Below is a small trained network, with its code and all its weights. Each question gives an input and a target symbol and asks what happens when units are switched off, that is, made to give their printed mean instead of their output.

import numpy as np


def w(rows, s, z=0):
    codes = np.array(rows[::2]) - 128.0
    scale = np.full(codes.shape[1], s)
    scale[-1] = z or s
    return codes * scale


def f(y):
    return np.maximum(y, 0)


def softmax(a):
    e = np.exp(a - a.max(-1, keepdims=True))
    return e / e.sum(-1, keepdims=True)


def log_softmax(a):
    a = a - a.max(-1, keepdims=True)
    return a - np.log(np.exp(a).sum(-1, keepdims=True))


def net(x, mask):
    ids = ['γδηλμστψ'.index(c) for c in x.split()]
    T = len(ids)
    res = E[ids] + P[:T]
    q, k, v = (res @ M[0].T for M in (Q, K, V))
    z = softmax(np.where(np.tri(T) > 0, q @ k.T / 3**0.5, -1e9)) @ v
    res = res + np.where(mask[0], z, O[0][:, -1]) @ O[0][:, :-1]
    y = f(res @ A[0][:, :-1].T + A[0][:, -1])
    res = res + np.where(mask[1:17], y, B[0][:, -1]) @ B[0][:, :-1]
    return log_softmax(res[-1] @ U[:, :-1].T + U[:, -1])


Q, K, V, O, A, B = {}, {}, {}, {}, {}, {}
E = w([
[103,104,203,115,178,92],'γ',
[153,130,248,244,40,171],'δ',
[135,98,108,83,152,120],'η',
[85,105,145,103,119,132],'λ',
[245,135,189,142,169,95],'μ',
[166,91,170,145,198,94],'σ',
[233,254,185,12,27,80],'τ',
[131,146,51,66,13,208],'ψ',
],0.0069)
P = w([
[105,133,75,154,203,126],'0',
[105,69,92,180,126,95],'1',
[93,125,84,177,121,52],'2',
[137,132,151,134,151,184],'3',
[113,60,155,131,91,65],'4',
[116,199,97,175,158,134],'5',
[149,71,198,102,120,165],'6',
[93,153,81,189,111,18],'7',
[135,193,132,152,169,207],'8',
[124,41,149,131,65,31],'9',
[98,220,74,201,146,93],'10',
[134,91,189,110,123,172],'11',
[88,96,112,166,82,3],'12',
],0.0065)
Q[0] = w([
[140,148,51,183,92,32],'head 1',
[94,253,105,168,192,175],'head 1',
[79,112,76,181,93,9],'head 1',
],0.039)
K[0] = w([
[112,230,109,149,215,169],'head 1',
[160,114,193,71,167,254],'head 1',
[88,242,105,166,157,155],'head 1',
],0.036)
V[0] = w([
[152,96,163,188,96,164],'head 1',
[141,124,175,168,192,89],'head 1',
[3,115,170,130,119,120],'head 1',
],0.02)
O[0] = w([
[84,79,125,137,77,14,254],'head 1',
[4,171,191,121,146,142,203],'head 1',
[110,231,40,188,155,96,117],'head 1',
],0.011,0.0042)
A[0] = w([
[50,16,54,183,244,208,16],'neuron 1',
[157,109,128,169,116,105,150],'neuron 2',
[122,218,92,153,160,178,36],'neuron 3',
[170,146,174,127,198,206,168],'neuron 4',
[149,225,104,69,15,123,99],'neuron 5',
[85,204,160,137,156,162,43],'neuron 6',
[119,164,73,172,84,82,139],'neuron 7',
[183,91,136,112,123,156,80],'neuron 8',
[94,121,86,134,135,109,117],'neuron 9',
[170,141,60,197,87,145,124],'neuron 10',
[86,161,138,105,70,95,136],'neuron 11',
[185,202,207,176,43,146,3],'neuron 12',
[133,192,95,165,160,160,235],'neuron 13',
[80,105,146,176,76,185,135],'neuron 14',
[138,73,167,85,136,189,77],'neuron 15',
[70,133,38,80,7,227,47],'neuron 16',
],0.011,0.0052)
B[0] = w([
[27,108,31,96,36,221,136],'neuron 1',
[97,129,152,132,176,107,185],'neuron 2',
[167,233,134,215,129,174,157],'neuron 3',
[117,67,149,118,72,45,175],'neuron 4',
[143,118,67,64,40,109,172],'neuron 5',
[130,206,171,131,25,127,177],'neuron 6',
[220,98,104,175,141,178,233],'neuron 7',
[109,237,110,127,87,98,182],'neuron 8',
[146,137,154,169,136,115,175],'neuron 9',
[120,148,158,34,211,130,176],'neuron 10',
[104,200,125,74,215,115,254],'neuron 11',
[107,64,227,119,130,215,165],'neuron 12',
[126,38,83,82,195,169,177],'neuron 13',
[97,110,119,191,173,122,203],'neuron 14',
[251,165,136,152,164,166,181],'neuron 15',
[102,109,82,221,120,40,157],'neuron 16',
],0.018,0.0088)
U = w([
[7,178,181,113,56,89,71],'γ',
[114,126,223,133,196,146,191],'δ',
[132,74,74,81,160,220,59],'η',
[116,206,110,140,97,206,2],'λ',
[186,121,184,158,55,109,36],'μ',
[64,12,119,81,89,127,189],'σ',
[153,183,152,2,124,120,122],'τ',
[115,157,84,137,164,47,199],'ψ',
],0.0034,0.005)

Each question gives the input, a string of symbols that net reads in full, and the target symbol t.
The units are the heads (3 rows each of Q, K, V and O) and the neurons (one row each of A and B). Each row of codes is followed by its name. A weight is (code - 128) times the scale printed after its matrix; where a second scale follows, it is the last column's (O, A, B and U).
mask holds one flag per unit, heads first, then neurons. A switched-off unit (its flag False) gives its mean, the last column of its rows in O or B, instead of its output. The means were averaged over made-up inputs and are rounded, as every weight is.
A unit's drop is (log p(t) with every unit on - log p(t) with that unit switched off) / (log p(t) with every unit on - log p(t) with every unit switched off).
The circuit of an input: a set's keep is (log p(t) with only the set's units on - log p(t) with every unit switched off) / (log p(t) with every unit on - log p(t) with every unit switched off). Starting from the 12 units with the biggest drops (on a tie, the unit counted first), units are removed one at a time, each time the one whose removal leaves the highest keep (on an exact tie, the one counted first), for as long as the keep stays at least 0.8.
units of the circuit, in order: the units of the circuit, biggest drop first
top k neurons: the k neurons with the biggest drops, biggest first
drop of u: that unit's drop, to one decimal
input γ δ μ, target λ: units of the circuit, in order -> (head 1; neuron 3)
input η ψ ψ τ δ η σ ψ δ δ δ γ ψ, target ψ: top 2 neurons -> (neuron 11; neuron 16)
input ψ γ μ γ σ σ ψ δ λ δ δ, target η: units of the circuit, in order -> (head 1; neuron 13; neuron 7)
input ψ δ τ η τ δ ψ τ σ δ η, target γ: units of the circuit, in order -> (head 1; neuron 7; neuron 15)
input δ δ σ δ τ λ δ γ σ δ λ, target γ: units of the circuit, in order -> (head 1; neuron 7; neuron 6)
input σ δ ψ γ δ τ, target λ: units of the circuit, in order -> (head 1; neuron 3)
input ψ μ μ η σ η γ δ ψ σ τ δ, target γ: units of the circuit, in order -> (head 1; neuron 6; neuron 7)
input σ τ μ δ ψ η δ σ τ η, target γ: units of the circuit, in order -> (head 1; neuron 7; neuron 6)
input γ τ ψ, target λ: top 3 neurons -> (neuron 3; neuron 6; neuron 4)
input σ τ δ τ μ δ μ ψ σ δ σ, target γ: top neuron -> (neuron 7)
input η η γ ψ δ δ σ μ δ δ, target δ: units of the circuit, in order -> (head 1; neuron 14; neuron 12)
input σ μ τ ψ σ τ γ δ η, target λ: units of the circuit, in order -> (head 1; neuron 3; neuron 6)
input δ η τ γ, target σ: top 2 neurons -> (neuron 11; neuron 4)
input σ ψ δ τ μ τ δ τ, target μ: top 2 neurons -> (neuron 11; neuron 15)
input γ μ σ τ τ σ δ, target μ: units of the circuit, in order -> (head 1; neuron 11; neuron 4)
input ψ ψ γ, target τ: top 3 neurons -> (neuron 10; neuron 14; neuron 8)
input δ δ δ δ δ σ λ γ, target γ: top 4 neurons -> (neuron 7; neuron 6; neuron 15; neuron 13)
input η σ σ, target σ: top neuron -> (neuron 4)
input ψ δ γ τ δ σ λ γ γ ψ η μ μ, target σ: top 3 neurons -> (neuron 11; neuron 4; neuron 15)
input γ δ η δ η, target σ: top neuron -> (neuron 11)
input σ δ δ ψ ψ μ ψ ψ ψ τ σ, target τ: top 3 neurons -> (neuron 10; neuron 8; neuron 14)
input σ δ ψ τ δ γ, target μ: top 4 neurons -> (neuron 11; neuron 15; neuron 4; neuron 10)
input λ ψ γ γ, target τ: drop of neuron 8 -> 0.3
input τ ψ δ δ γ σ δ δ λ η σ, target η: drop of neuron 1 -> 0.0
